Here is a tiny trained network, its code and every weight. The questions are about switching its units off for an input and a class, where a switched-off unit gives its printed mean instead of its output.

import numpy as np


def w(rows, s, z=0):
    codes = np.array(rows[::2]) - 128.0
    scale = np.full(codes.shape[1], s)
    scale[-1] = z or s
    return codes * scale


def f(y):
    return y / 2 * (1 + np.tanh(0.7978845608 * (y + 0.044715 * y**3)))


def log_softmax(a):
    a = a - a.max(-1, keepdims=True)
    return a - np.log(np.exp(a).sum(-1, keepdims=True))


def net(x, mask):
    res = np.array(x, float).reshape(1, 2) / 4 @ E
    y = f(res @ A[0][:, :-1].T + A[0][:, -1])
    res = res + np.where(mask, y, B[0][:, -1]) @ B[0][:, :-1]
    return log_softmax(res[-1] @ U[:, :-1].T + U[:, -1])


A, B = {}, {}
E = w([
[146,168,53,97,120],'x0',
[124,131,88,254,139],'x1',
],0.016)
A[0] = w([
[182,142,168,129,124,20],'n0',
[146,129,53,227,133,79],'n1',
[150,139,6,147,128,182],'n2',
[116,101,183,173,120,7],'n3',
[111,136,94,169,123,29],'n4',
[116,140,51,120,108,2],'n5',
],0.015,0.0059)
B[0] = w([
[131,137,51,116,251,124],'n0',
[114,131,115,65,89,250],'n1',
[122,125,205,178,110,247],'n2',
[194,150,214,169,149,160],'n3',
[199,94,75,39,207,163],'n4',
[205,129,184,135,225,165],'n5',
],0.026,0.015)
U = w([
[127,100,132,11,90,78],'0',
[147,130,196,179,158,96],'1',
[26,127,135,170,6,254],'2',
[83,133,68,151,204,61],'3',
],0.014,0.0094)

Each question gives the input, the list of numbers given to net, and the class t.
The units are the neurons (one row each of A and B). Each row of codes is followed by its name. A weight is (code - 128) times the scale printed after its matrix; where a second scale follows, it is the last column's (A, B and U).
mask holds one flag per neuron, in row order. A switched-off neuron (its flag False) gives its mean, the last column of its row in B, instead of its output. The means were averaged over made-up inputs and are rounded, as every weight is.
A unit's drop is (log p(t) with every unit on - log p(t) with that unit switched off) / (log p(t) with every unit on - log p(t) with every unit switched off).
The circuit of an input: a set's keep is (log p(t) with only the set's units on - log p(t) with every unit switched off) / (log p(t) with every unit on - log p(t) with every unit switched off). Starting from all 6 units, units are removed one at a time, each time the one whose removal leaves the highest keep (on an exact tie, the one counted first), for as long as the keep stays at least 0.8.
circuit, biggest first: the units of the circuit, biggest drop first
top k neurons: the k neurons with the biggest drops, biggest first
drop when u is switched off: that unit's drop, to one decimal
input [8,-6], class 1: circuit, biggest first -> (n1)
input [4,4], class 0: top 3 neurons -> (n1, n4, n3)
input [-7,7], class 0: top 2 neurons -> (n1, n2)
input [-3,-3], class 2: top 4 neurons -> (n4, n5, n1, n3)
input [-3,1], class 2: top 3 neurons -> (n5, n4, n2)
input [-8,-7], class 1: top 3 neurons -> (n1, n3, n4)
input [2,-1], class 2: top 3 neurons -> (n5, n4, n3)
input [3,0], class 2: top 3 neurons -> (n4, n3, n5)
input [-2,-1], class 2: top 2 neurons -> (n4, n5)
input [-1,-1], class 2: top 3 neurons -> (n4, n5, n1)
input [-8,-6], class 1: top 2 neurons -> (n1, n3)
input [4,8], class 0: drop when n1 is switched off -> 2.1
input [-1,8], class 0: drop when n1 is switched off -> 0.8
input [3,-3], class 2: drop when n4 is switched off -> 0.7
